In the rows, 128 means zero.
[131 152 142 126 113 133 139 200 128 147 120  89 134 130 129 133 153 105
 129 123 135 123 121 137 125 122 155 126 124 129 146 127 156]
8
[129  69 141 131 121 115 137 144 102 112 149 115 108 129  68 170 133  85
 130  95 140  56 115 155 171 123  99 132 141 135 157 125 125]
0
[144 113 107 128 131 115 123  72 128 146 157 168 107 131 149 154 111 139
 114 122 113 158 132 140 125 128 137 135 122 128 146 119 104]
1
[125 117  85 113 149 122 115  46 127 156 159 211 100 130 166 154 111 180
 119 157 112 187 155 129  95 134 153 154  99 137 126 108  87]
5
[125 124 132 142 121 102 133 106 128 130 123 137 149 116 149 109 111 120
 115 128 123 138 128 126 150 138 119 114 132 118 114 133 118]
4
[139 134 141 128 126 118 132 101 165 151 108 141 116 133 163  77 128 129
 103 110 120 149  87 136 116 104 135 106 131 138 108 136 122]
7
[136 145 135 125 125 111 132 116 141 139 133 141 138 125 165 108 125 127
 121 130 124 164 117 135 134 127 145 132 122 132 121 130 127]
4
[108 114  98 163 129 133 110 121 106 141 101 147 142 117 134 114 100 146
 104 161 104 113 178 102 127 149 104  94 136  94 104 124 116]
6
[121  86 121 116 157 156 134 116 121 126 142 156 118 130 130 148 129 141
 156 163 137 162 163 156 117 148 135 173 100 150 132 126 112]
4
[109 107 146 153 131 167 156 207 127 116  79  76 149 114  99 130 155 108
 165 169 148  91 162 131 127 141 117 130 116 137 125 143 140]
4
[138 155  92 144 128 145 111 141 140 182 120 159 126 147 154 129 136 151
 112 159 100 155 142 135 109 109 168  93 120 118 137 105 123]
9
[130  83 136 117 138 137 139 138 118 118 151 133 116 129 113 156 131 109
 148 127 141 130 129 161 144 135 127 162 115 149 146 127 123]
4
[115 107 132 114 148 128 133 109 128 124 128 150 124 120 152 112 112 145
 139 158 137 171 156 130 111 137 134 149 106 140 103 138 132]
3
[136 126  95 148 119 110 106  84 134 161 128 182 126 139 151 111 107 139
  88 130  96 134 122 127 139 107 127  76 144 104 119 108 102]
9
[156 170 120 122 108  84 103 109 149 173 148 162 126 139 161  87 127 125
  74 105 101 125  75 152 140  86 151  90 148 115 121 102 128]
0
[102 123 150 144 132 136 134 171 131 124  91 115 149 116 125  70 138 115
 123 154 143 113 139 121 131 119 114 102 133 125  97 139 145]
9
[113  57 153 109 138 139 149 147 107 104 142 116 109 125  93 155 136  97
 151 115 158 109 134 157 141 141 109 167 119 150 142 138 129]
8
[153 106 119 110 103  64 118  57 112 132 186 174 102 133 138 144  88  88
  75  67 114 131  72 139 182 114 119 119 154 121 144 123 108]
2
[144 134 124 144 117 131 137 151 131 148 125 114 122 127 129 146 137 115
 124 125 119 121 125 136 127 118 141 114 127 127 153 127 128]
1
[124 125 149 124 120 121 130 154 133 129 117 118 125 118 125  81 129 100
 105 132 138 108 106 137 138 108 125 116 142 134 108 137 141]
2
[136 113 148 121 124 121 148 107 146 128 128 119 112 134 147 138 133 115
 134  95 136 144  99 133 129 130 136 142 118 150 138 147 122]
7
[131 126 139 134 121 106 139 115 117 126 145 120 128 117 139 144 119 111
 122 114 136 138 128 124 142 138 130 141 124 131 145 137 131]
1
[112 142 129 137 140 138 126 132 142 143  93 132 138 115 167  71 127 155
 120 167 122 151 150 111  99 129 132 106 125 127  88 141 135]
6
[121  96 122 132 131 149 140 141 120 132 116 125 114 127 110 141 132 117
 132 152 134 107 146 132 125 130 124 129 127 139 132 137 121]
2
[111  82 113 147 134 132 149  89 105 113 124 132 116 120 127 180 108 138
 149 134 129 131 170 100 136 165 104 141 121 133 136 150 103]
6
[122 117 137 137 136 126 111 143 128 135 109 127 133 126 129  81 126 118
 100 130 129 117 121 139 125 119 123 111 130 119 108 123 134]
7
[117 149 173 128 135 160 126 238 149 164  91  93 138 125  96  40 164 110
 115 139 141  87 103 170  99  83 144  89 135 138 112 123 166]
8
[121  92 143 123 127 123 145 149 129 118 131 118 110 118 105 120 135 107
 132 114 135 102 108 144 135 116 113 124 129 145 128 134 128]
5
[105  69 145 137 140 130 148 125 111 104 115 119 120 120  91 147 133 113
 146 135 149  81 155 133 145 143  91 139 129 139 129 144 118]
0
[132 126 156 144 107 153 161 250 137 131  91  46 132 122  92 135 160  83
 159 129 140  82 113 142 133 109 135 101 125 143 145 143 168]
3
[132 148 116 126 136 130 107 149 128 162 133 145 124 136 134 111 141 138
 110 152 120 126 136 152 116 112 153 122 124 124 128 105 138]
0
[139 145 134 136 110 112 133 167 116 142 139  99 128 134 112 164 147 102
 126 107 130  91 118 135 150 124 144 123 130 127 161 123 143]
0
[129  69 133 129 128 119 124 138 117 117 130 139 118 122  95 111 109 100
 119 123 128  93 119 157 150 105  97 108 139 126 114 122 126]
3
[119 104 155 125 136 149 135 178 136 125 116 119 125 129 109  94 149 104
 137 135 148 114 117 155 129 104 126 120 126 147 119 133 145]
9
[121 125 132 165 108 129 151 149 133 134  83  93 137 115 129 120 130 118
 129 128 119  94 132 100 135 125 110  81 143 121 120 150 126]
6
[134 127 121 155 112 133 134 179 119 148 113  98 127 134  92 165 146 109
 130 127 121  66 136 135 143 119 126  97 137 119 158 121 134]
0
[116 155 125 141 130 149 126 216 130 154  98 100 140 118 122 102 152 129
 124 165 124 112 144 131 102 116 149 100 118 123 123 118 153]
5
[148 152 124 135 107 142 141 181 134 155 138 107 122 146 130 177 155 110
 142 118 125 138 111 134 135 114 167 122 118 142 172 126 142]
9
[128 128 150 109 127 110 126 123 145 136 124 144 120 120 148  53 125 108
  93 130 133 130  90 143 131  98 129 114 142 137  94 135 135]
2
[144 172 105 154 109 148 130 180 138 171 112 111 139 145 140 177 152 131
 135 142 110 135 140 119 119 119 171  90 118 121 166 119 137]
9
[119  92  93 121 139 116 135  21 116 133 153 196 103 135 163 170 100 164
 129 133 115 191 166 118 120 160 123 162 114 122 132 128  78]
8
[131  83 137 134 119 105 150  91 121 110 141 135 127 120 122 158 112 104
 135 105 131 125 120 132 166 142 105 136 129 135 138 141 106]
4
[133 112 161 130 120 127 150 165 145 125 112 104 136 121 118  98 142  93
 133 118 139 109  95 155 146 110 121 115 134 145 122 138 137]
4
[116 123 114 122 141  95 115  20 133 135 144 211 131 126 188  90  96 163
 101 143 124 186 143 108 126 127 129 130 126 122  90 127  97]
9
[112 108 125 157 119 121 122 158 114 130  93 119 149 112 116  92 108 115
 112 156 122  92 151 120 140 121 102  82 141 102  99 127 136]
3
[145 135 126 121 118 106 129 101 121 138 163 131 113 142 154 183 121 116
 122  87 126 162 110 127 141 145 158 159 111 135 166 130 123]
7
[108 125 141 114 146 135 134 126 137 136 114 143 128 122 158  79 135 142
 125 157 140 168 145 136 101 131 137 146 116 134  99 134 133]
8
[ 92  57 145 149 145 146 151 127 111  92  89 115 128 104  98 115 119 121
 146 154 149  93 169 110 132 149  72 127 132 136  99 160 119]
6
[113 104 127 145 139 131 121 143 114 123 113 134 147 115 121 102 118 123
 122 158 129 124 157 139 138 140 112 120 127 115 108 123 126]
4
[134 123 100 119 137 137  97 142 112 157 148 161 114 136 125 121 122 125
  96 157 118 131 136 155 122 114 149 128 128 122 129 102 128]
2
[125  75 155 130 123  98 158  74 125  98 139 127 113 111 124 131 109  99
 129  92 144 116 111 127 156 135  90 138 135 142 129 155 111]
1
[128  97 112 111 154 128 114  89 101 124 180 171 109 129 132 158 112 136
 126 139 133 166 156 150 123 149 135 183 107 133 147 116 115]
1
[123  88 154 130 124 144 149 198 123 113 112  85 124 119  86 134 142  92
 153 133 148  90 126 149 137 114 118 126 124 145 133 138 150]
3
[118 117 128 154 118 122 139 122 110 124 118 106 135 127 132 171 119 115
 130 116 131 127 150 103 143 163 125 136 118 118 148 143 122]
7
[122  78 137 140 138 141 133 156 111 116 124 115 122 116  89 130 131 104
 129 138 139  92 144 149 134 127 103 129 129 130 136 128 128]
1
[132  81 145  95 141 120 122  92 141 122 147 172  95 125 129  70 116 116
 103 121 134 135  93 168 133  94 114 137 142 152  96 127 114]
2
[119 108 135 151 113 140 169 159 123 122 104  84 129 122 118 182 133 113
 170 139 136 115 156 106 133 148 128 129 112 137 149 156 132]
3
[145 142 109 116 122 116 117  94 148 172 134 175 111 142 168 101 122 144
  95 123 101 165 107 149 113 103 151 107 133 120 120 109 112]
8
[116 147 176 123 118 116 130 145 160 143  90 138 145 118 153   4 140 112
  90 122 128 130  87 150 116  89 117  88 149 120  77 136 134]
8
[133 109 125 134 105  85 134  99 112 123 150 136 127 123 136 154  96 105
 117 100 122 126 117 120 165 132 118 118 134 118 136 133 120]
3
[143  96 131 130 103  89 142  98 127 123 143 134 114 127 127 143 102  99
 118  88 119 114  95 133 166 113 112 109 142 127 134 134 117]
3
[102  67 130 131 160 184 137 176  98 111 111 113 112 119  90 144 145 133
 165 173 152 114 185 138 103 144 116 156 109 149 128 137 136]
6
[129 138 134 147 111  87 146  71 131 129 130 133 134 111 164 128 106 123
 111 108 124 152 124 101 143 142 118 120 132 120 129 148 115]
1
[127 108 116 167 113 146 133 194 106 135  98  84 132 123  87 161 135 105
 131 132 121  62 145 120 142 128 113  88 139 117 146 129 133]
6
[129  98 168  90 152 127 138 149 129 105 149 116 118 113 124 102 146 104
 137 124 169 132 101 160 120 116 132 166 116 166 125 137 149]
1
[123 135 117 135 140 138 122 138 124 143 125 141 141 125 147 118 128 141
 129 165 123 160 158 136 119 141 147 139 111 124 121 120 129]
4
[123 102 108 125 163 170 111 147 124 156 132 157 114 128 125 117 137 150
 128 185 128 153 167 167  87 126 145 146 106 137 129 107 127]
1
[113 129 117 165 112 116 127 135 115 136 104 129 151 123 130 121 117 119
 110 137 119 110 150 102 150 134 113  84 138 100 121 130 124]
9
[145 140 120 126 106 117 150 110 139 152 137 127 105 135 150 164 130 116
 125 112 119 144 109 120 135 124 154 126 125 142 152 141 118]
2
[129 124 114 124 133 106 115  90 117 144 151 163 118 133 139 137 119 139
 110 129 121 132 135 137 136 129 134 133 128 123 131 115 117]
0
